Below is a small trained network, with its code and all its weights. Each question gives an input and a class and asks what happens when units are switched off, that is, made to give their printed mean instead of their output.

import numpy as np


def w(rows, s, z=0):
    codes = np.array(rows[::2]) - 128.0
    scale = np.full(codes.shape[1], s)
    scale[-1] = z or s
    return codes * scale


def f(y):
    return y / 2 * (1 + np.tanh(0.7978845608 * (y + 0.044715 * y**3)))


def log_softmax(a):
    a = a - a.max(-1, keepdims=True)
    return a - np.log(np.exp(a).sum(-1, keepdims=True))


def net(x, mask):
    res = np.array(x, float).reshape(1, 8) / 4 @ E
    y = f(res @ A[0][:, :-1].T + A[0][:, -1])
    res = res + np.where(mask, y, B[0][:, -1]) @ B[0][:, :-1]
    return log_softmax(res[-1] @ U[:, :-1].T + U[:, -1])


A, B = {}, {}
E = w([
[215,134,193,69,88,196,149,44,120,55,93],'x0',
[133,106,109,128,138,143,170,111,154,147,123],'x1',
[112,246,194,130,121,102,136,134,213,180,67],'x2',
[143,133,103,94,132,139,100,154,152,115,133],'x3',
[141,129,128,127,118,112,130,135,130,132,148],'x4',
[192,125,167,189,165,183,183,234,115,118,97],'x5',
[123,117,149,155,136,140,118,113,142,129,155],'x6',
[142,127,132,132,110,103,124,135,116,142,127],'x7',
],0.012)
A[0] = w([
[180,75,85,140,149,131,130,113,63,99,182,130],'n0',
[33,94,76,184,172,82,92,190,119,159,130,149],'n1',
[209,86,229,60,96,159,145,69,107,60,124,189],'n2',
[175,134,137,190,153,159,134,194,108,100,106,18],'n3',
[41,103,116,197,119,128,153,127,96,149,135,107],'n4',
[131,30,94,128,113,159,134,158,34,111,143,81],'n5',
[172,116,79,92,89,118,116,149,176,125,96,144],'n6',
[115,163,80,147,102,84,74,49,194,121,95,45],'n7',
[86,119,129,84,161,98,119,62,131,130,140,19],'n8',
[205,97,195,152,205,144,196,255,112,87,114,7],'n9',
[78,115,99,144,192,102,106,180,110,203,182,169],'n10',
[60,107,103,69,63,60,130,66,139,102,147,13],'n11',
[127,116,112,211,101,114,149,186,127,98,85,34],'n12',
[107,94,83,127,149,151,121,121,106,98,105,13],'n13',
[192,91,172,136,78,136,119,77,129,81,125,197],'n14',
[48,139,91,109,157,149,149,165,146,105,161,85],'n15',
[192,151,179,94,101,155,156,71,133,79,92,144],'n16',
[175,107,151,114,91,146,106,58,138,79,120,156],'n17',
[138,43,66,126,110,170,114,133,86,116,146,79],'n18',
[128,30,113,132,119,158,107,138,63,87,170,99],'n19',
[80,65,99,116,89,126,125,102,103,88,170,70],'n20',
[100,119,77,80,127,64,78,31,130,126,158,32],'n21',
[55,97,72,189,189,64,108,162,144,189,144,165],'n22',
[113,196,215,116,96,120,135,147,243,176,93,80],'n23',
],0.0089,0.002)
B[0] = w([
[59,192,138,180,139,77,151,161,201,139,138,199],'n0',
[240,105,43,111,167,106,152,170,115,52,93,220],'n1',
[187,93,81,57,181,67,134,139,120,47,86,248],'n2',
[141,60,139,138,71,233,86,39,63,195,190,182],'n3',
[135,132,70,101,139,91,124,109,149,126,133,170],'n4',
[39,212,197,128,119,111,179,190,136,164,90,209],'n5',
[101,111,147,112,143,114,120,127,139,115,102,143],'n6',
[86,121,123,122,57,174,143,110,99,176,171,187],'n7',
[123,117,112,115,73,138,94,84,114,165,163,167],'n8',
[120,47,101,156,63,254,47,37,93,239,183,228],'n9',
[194,86,107,70,164,98,164,162,80,75,107,205],'n10',
[135,94,125,139,65,169,91,76,76,180,196,201],'n11',
[146,110,112,132,154,140,126,103,120,162,142,160],'n12',
[124,138,157,117,130,148,131,144,165,125,92,149],'n13',
[163,99,122,149,155,72,174,100,131,85,121,197],'n14',
[131,100,114,133,158,118,120,84,152,103,93,154],'n15',
[144,118,53,106,120,107,179,153,135,94,54,220],'n16',
[188,86,85,112,159,87,143,140,107,76,150,195],'n17',
[90,202,140,128,89,101,82,194,142,137,94,195],'n18',
[70,208,148,180,134,115,167,229,141,179,87,209],'n19',
[51,176,128,159,115,126,132,109,177,174,120,184],'n20',
[134,100,144,163,94,214,59,26,97,169,217,212],'n21',
[169,109,108,86,199,109,178,120,110,82,110,224],'n22',
[36,244,191,195,131,68,140,221,187,167,45,239],'n23',
],0.0076,0.016)
U = w([
[212,80,98,84,189,65,183,160,104,15,107,247],'0',
[14,255,202,173,134,86,164,208,165,172,104,177],'1',
[114,55,145,144,87,203,91,70,77,205,185,6],'2',
],0.0086,0.00016)

Each question gives the input, the list of numbers given to net, and the class t.
The units are the neurons (one row each of A and B). Each row of codes is followed by its name. A weight is (code - 128) times the scale printed after its matrix; where a second scale follows, it is the last column's (A, B and U).
mask holds one flag per neuron, in row order. A switched-off neuron (its flag False) gives its mean, the last column of its row in B, instead of its output. The means were averaged over made-up inputs and are rounded, as every weight is.
A unit's drop is (log p(t) with every unit on - log p(t) with that unit switched off) / (log p(t) with every unit on - log p(t) with every unit switched off).
The circuit of an input: a set's keep is (log p(t) with only the set's units on - log p(t) with every unit switched off) / (log p(t) with every unit on - log p(t) with every unit switched off). Starting from the 12 units with the biggest drops (on a tie, the unit counted first), units are removed one at a time, each time the one whose removal leaves the highest keep (on an exact tie, the one counted first), for as long as the keep stays at least 0.8.
circuit, biggest first: the units of the circuit, biggest drop first
unit that matters most: the unit with the biggest drop
k most important neurons: the k neurons with the biggest drops, biggest first
drop when u is switched off: that unit's drop, to one decimal
input [3,7,1,-8,-1,4,7,5], class 2: unit that matters most	n9
input [-5,2,5,0,3,-4,-4,8], class 0: 2 most important neurons	n1, n22
input [-7,2,-6,-2,-1,-3,3,-8], class 0: 3 most important neurons	n1, n10, n22
input [-6,3,6,-3,-8,-6,-2,-6], class 0: 2 most important neurons	n1, n22
input [-7,4,1,-5,-5,8,8,6], class 2: 2 most important neurons	n9, n3
input [3,-3,0,5,5,4,-2,-1], class 2: 2 most important neurons	n9, n1
input [1,-3,-5,-4,-6,5,-6,-8], class 1: 4 most important neurons	n5, n19, n21, n0
input [1,-2,1,6,-4,-2,-2,-7], class 2: 2 most important neurons	n1, n23
input [-2,-8,-6,6,4,-6,-1,-1], class 1: 2 most important neurons	n19, n9
input [6,1,1,7,-1,7,1,7], class 2: 3 most important neurons	n9, n3, n1
input [5,0,4,-4,-8,-7,-4,6], class 2: drop when n21 is switched off	0.2
input [-2,-2,0,-5,4,3,-2,4], class 2: drop when n16 is switched off	0.1
input [5,0,3,-4,-2,-6,4,1], class 2: drop when n10 is switched off	0.7
input [-5,6,2,0,-2,6,-7,0], class 2: circuit, biggest first	n9
input [2,7,-3,-5,-6,3,7,-1], class 1: drop when n5 is switched off	0.2
